Below is a small trained network, with its code and all its weights. Each question gives an input and a target symbol and asks what happens when units are switched off, that is, made to give their printed mean instead of their output.

import numpy as np


def w(rows, s, z=0):
    codes = np.array(rows[::2]) - 128.0
    scale = np.full(codes.shape[1], s)
    scale[-1] = z or s
    return codes * scale


def f(y):
    return np.maximum(y, 0)


def softmax(a):
    e = np.exp(a - a.max(-1, keepdims=True))
    return e / e.sum(-1, keepdims=True)


def log_softmax(a):
    a = a - a.max(-1, keepdims=True)
    return a - np.log(np.exp(a).sum(-1, keepdims=True))


def net(x, mask):
    ids = ['αβγζημξσφψ'.index(c) for c in x.split()]
    T = len(ids)
    res = E[ids] + P[:T]
    r = res
    for j in range(2):
        rows = slice(2 * j, 2 * j + 2)
        q, k, v = (r @ M[0][rows].T for M in (Q, K, V))
        z = softmax(np.where(np.tri(T) > 0, q @ k.T / 2**0.5, -1e9)) @ v
        o = O[0][rows]
        res = res + np.where(mask[j], z, o[:, -1]) @ o[:, :-1]
    y = f(res @ A[0][:, :-1].T + A[0][:, -1])
    res = res + np.where(mask[2:6], y, B[0][:, -1]) @ B[0][:, :-1]
    return log_softmax(res[-1] @ U[:, :-1].T + U[:, -1])


Q, K, V, O, A, B = {}, {}, {}, {}, {}, {}
E = w([
[48,148,178,218,159,124],'α',
[173,163,104,95,116,130],'β',
[126,252,77,133,190,136],'γ',
[118,157,132,176,63,99],'ζ',
[149,159,135,141,96,131],'η',
[118,157,107,128,29,45],'μ',
[82,44,208,119,66,84],'ξ',
[123,136,135,87,126,131],'σ',
[200,132,70,16,101,107],'φ',
[162,176,103,125,163,155],'ψ',
],0.017)
P = w([
[106,124,177,79,255,219],'0',
[40,212,130,108,106,95],'1',
[28,203,122,129,119,72],'2',
[120,206,118,114,122,124],'3',
[147,207,69,81,124,126],'4',
[54,139,150,119,116,89],'5',
[85,147,113,116,115,92],'6',
[82,186,102,112,126,118],'7',
[46,149,159,159,99,94],'8',
[64,174,114,117,122,92],'9',
[83,166,85,53,127,95],'10',
[74,164,125,97,105,89],'11',
[18,142,164,157,129,83],'12',
],0.0083)
Q[0] = w([
[133,136,221,153,117,104],'h0',
[158,43,118,98,68,164],'h0',
[136,27,128,133,170,116],'h1',
[254,36,229,53,166,246],'h1',
],0.008)
K[0] = w([
[149,93,61,207,169,136],'h0',
[107,201,108,225,86,116],'h0',
[83,117,33,126,63,108],'h1',
[104,207,94,151,57,2],'h1',
],0.0062)
V[0] = w([
[160,92,123,180,212,158],'h0',
[61,194,143,255,104,119],'h0',
[49,26,218,210,111,82],'h1',
[83,35,105,54,96,67],'h1',
],0.0079)
O[0] = w([
[16,82,124,90,105,44,35],'h0',
[97,206,36,61,221,124,216],'h0',
[143,127,54,98,135,254,253],'h1',
[149,105,169,183,121,212,162],'h1',
],0.009,0.0059)
A[0] = w([
[223,64,84,68,254,65,126],'n0',
[101,151,166,57,131,76,4],'n1',
[189,195,92,72,135,163,123],'n2',
[156,186,97,123,42,125,112],'n3',
],0.005,0.0038)
B[0] = w([
[81,136,88,228,34,86,152],'n0',
[78,174,199,184,216,46,144],'n1',
[31,112,154,213,104,219,254],'n2',
[133,62,113,142,254,169,190],'n3',
],0.0074,0.0052)
U = w([
[36,48,6,66,236,154,4],'α',
[161,85,139,120,154,127,97],'β',
[84,154,138,88,159,115,32],'γ',
[92,162,113,60,151,174,244],'ζ',
[145,170,152,49,129,150,166],'η',
[162,87,115,122,207,167,67],'μ',
[92,45,126,130,115,255,193],'ξ',
[149,95,161,117,164,154,26],'σ',
[175,110,213,120,93,146,79],'φ',
[107,124,144,86,140,103,192],'ψ',
],0.0064,0.0038)

Each question gives the input, a string of symbols that net reads in full, and the target symbol t.
The units are the heads (2 rows each of Q, K, V and O) and the neurons (one row each of A and B). Each row of codes is followed by its name. A weight is (code - 128) times the scale printed after its matrix; where a second scale follows, it is the last column's (O, A, B and U).
mask holds one flag per unit, heads first, then neurons. A switched-off unit (its flag False) gives its mean, the last column of its rows in O or B, instead of its output. The means were averaged over made-up inputs and are rounded, as every weight is.
A unit's drop is (log p(t) with every unit on - log p(t) with that unit switched off) / (log p(t) with every unit on - log p(t) with every unit switched off).
The circuit of an input: a set's keep is (log p(t) with only the set's units on - log p(t) with every unit switched off) / (log p(t) with every unit on - log p(t) with every unit switched off). Starting from all 6 units, units are removed one at a time, each time the one whose removal leaves the highest keep (on an exact tie, the one counted first), for as long as the keep stays at least 0.8.
units of the circuit, in order: the units of the circuit, biggest drop first
most important unit: the unit with the biggest drop
top k neurons: the k neurons with the biggest drops, biggest first
which heads matter: for each layer, one digit per head in row order, 1 if its drop is at least 0.15 and else 0, layers parted by /
drop when u is switched off: that unit's drop, to one decimal
input ξ α α ξ ζ ξ ζ α ξ η β ψ μ, target ξ: units of the circuit, in order -> h1
input γ μ β, target γ: which heads matter -> 01
input α ξ ξ η α ξ ζ ξ ξ η σ, target ξ: units of the circuit, in order -> n2; h1
input η φ φ φ, target φ: units of the circuit, in order -> h0; h1
input ψ γ σ, target ψ: which heads matter -> 01
input φ σ ξ ξ φ ξ ψ ξ η α, target φ: which heads matter -> 11
input ξ ζ ψ, target ξ: units of the circuit, in order -> h1; n2
input ξ ξ ζ α ξ ξ ξ ξ ξ ξ β, target ξ: units of the circuit, in order -> h1; n2
input α σ ζ ξ ξ ξ ξ η ξ ξ β, target ξ: units of the circuit, in order -> n2; h1
input α ξ ψ, target α: units of the circuit, in order -> h1; h0
input γ ξ σ ξ ξ σ β ξ ζ ξ β φ, target ξ: units of the circuit, in order -> n2; h0
input ξ ζ ξ ζ ξ γ, target ξ: which heads matter -> 01
input φ α ζ ζ ξ φ ζ, target φ: which heads matter -> 11
input ξ ξ σ, target ξ: most important unit -> h1
input α φ ξ φ ξ ξ ξ ζ ξ α φ, target ξ: top 2 neurons -> n2; n0
input ψ ζ ξ ζ η η ξ ξ ζ, target ψ: drop when h1 is switched off -> 1.0
input φ γ β, target φ: drop when h1 is switched off -> 0.4
input φ ζ β γ σ ξ ζ ζ, target φ: drop when n2 is switched off -> 0.0
